Below is a small trained network, with its code and all its weights. Each question gives an input and a class and asks what happens when units are switched off, that is, made to give their printed mean instead of their output.

import numpy as np


def w(rows, s, z=0):
    codes = np.array(rows[::2]) - 128.0
    scale = np.full(codes.shape[1], s)
    scale[-1] = z or s
    return codes * scale


def f(y):
    return np.maximum(y, 0)


def log_softmax(a):
    a = a - a.max(-1, keepdims=True)
    return a - np.log(np.exp(a).sum(-1, keepdims=True))


def net(x, mask):
    res = np.array(x, float).reshape(1, 4) / 4 @ E
    y = f(res @ A[0][:, :-1].T + A[0][:, -1])
    res = res + np.where(mask, y, B[0][:, -1]) @ B[0][:, :-1]
    return log_softmax(res[-1] @ U[:, :-1].T + U[:, -1])


A, B = {}, {}
E = w([
[123,103,41,46,125,169,155,222,147],'x0',
[171,254,131,192,70,129,155,159,187],'x1',
[169,188,244,126,222,121,150,162,113],'x2',
[134,119,134,133,123,133,114,136,129],'x3',
],0.017)
A[0] = w([
[181,137,254,147,183,88,138,80,110,93],'neuron 0',
[188,199,106,191,76,133,163,156,211,124],'neuron 1',
[228,230,243,230,117,55,161,125,205,28],'neuron 2',
[160,140,187,106,186,81,98,72,109,225],'neuron 3',
[107,133,165,212,80,59,78,12,79,198],'neuron 4',
[157,170,197,77,221,153,152,228,99,2],'neuron 5',
],0.0099,0.0059)
B[0] = w([
[214,97,160,100,73,134,99,137,142,206],'neuron 0',
[105,210,108,164,146,182,148,139,250,219],'neuron 1',
[155,100,66,95,194,138,62,119,175,252],'neuron 2',
[162,65,140,134,112,65,128,133,96,191],'neuron 3',
[48,131,127,198,161,106,89,93,104,227],'neuron 4',
[39,102,147,225,181,134,108,77,113,202],'neuron 5',
],0.017,0.024)
U = w([
[42,83,170,192,134,111,142,90,67,254],'0',
[167,67,28,5,152,157,105,131,173,210],'1',
[90,192,146,248,156,143,122,87,174,56],'2',
[134,195,83,106,38,202,189,220,185,41],'3',
[242,100,228,114,84,73,134,103,80,31],'4',
],0.013,0.0055)

Each question gives the input, the list of numbers given to net, and the class t.
The units are the neurons (one row each of A and B). Each row of codes is followed by its name. A weight is (code - 128) times the scale printed after its matrix; where a second scale follows, it is the last column's (A, B and U).
mask holds one flag per neuron, in row order. A switched-off neuron (its flag False) gives its mean, the last column of its row in B, instead of its output. The means were averaged over made-up inputs and are rounded, as every weight is.
A unit's drop is (log p(t) with every unit on - log p(t) with that unit switched off) / (log p(t) with every unit on - log p(t) with every unit switched off).
The circuit of an input: a set's keep is (log p(t) with only the set's units on - log p(t) with every unit switched off) / (log p(t) with every unit on - log p(t) with every unit switched off). Starting from all 6 units, units are removed one at a time, each time the one whose removal leaves the highest keep (on an exact tie, the one counted first), for as long as the keep stays at least 0.8.
circuit, biggest first: the units of the circuit, biggest drop first
most important unit: the unit with the biggest drop
top k neurons: the k neurons with the biggest drops, biggest first
drop of u: that unit's drop, to one decimal
input [1,5,-1,-7], class 3: circuit, biggest first -> [neuron 4; neuron 5]
input [-4,6,7,5], class 1: top 2 neurons -> [neuron 2; neuron 0]
input [8,1,-4,-2], class 3: most important unit -> neuron 2
input [2,3,-2,-4], class 3: top 2 neurons -> [neuron 4; neuron 5]
input [6,0,4,-2], class 0: circuit, biggest first -> [neuron 1; neuron 2]
input [0,0,4,-1], class 4: circuit, biggest first -> [neuron 1; neuron 0]
input [2,4,-3,4], class 3: top 2 neurons -> [neuron 4; neuron 5]
input [0,-4,8,7], class 4: top 2 neurons -> [neuron 0; neuron 4]
input [-7,-2,1,7], class 4: top 2 neurons -> [neuron 0; neuron 5]
input [-1,-5,5,0], class 4: top 2 neurons -> [neuron 0; neuron 4]
input [0,-4,1,1], class 4: top 2 neurons -> [neuron 2; neuron 4]
input [2,7,-2,-8], class 3: top 3 neurons -> [neuron 4; neuron 5; neuron 1]
input [6,8,-6,-4], class 3: drop of neuron 4 -> 0.0
input [-3,-1,5,0], class 4: drop of neuron 0 -> 0.6
input [-5,-1,-5,-5], class 0: drop of neuron 1 -> 0.7
input [-7,-6,2,-4], class 4: circuit, biggest first -> [neuron 0]
input [-2,-4,8,5], class 4: drop of neuron 0 -> 1.2
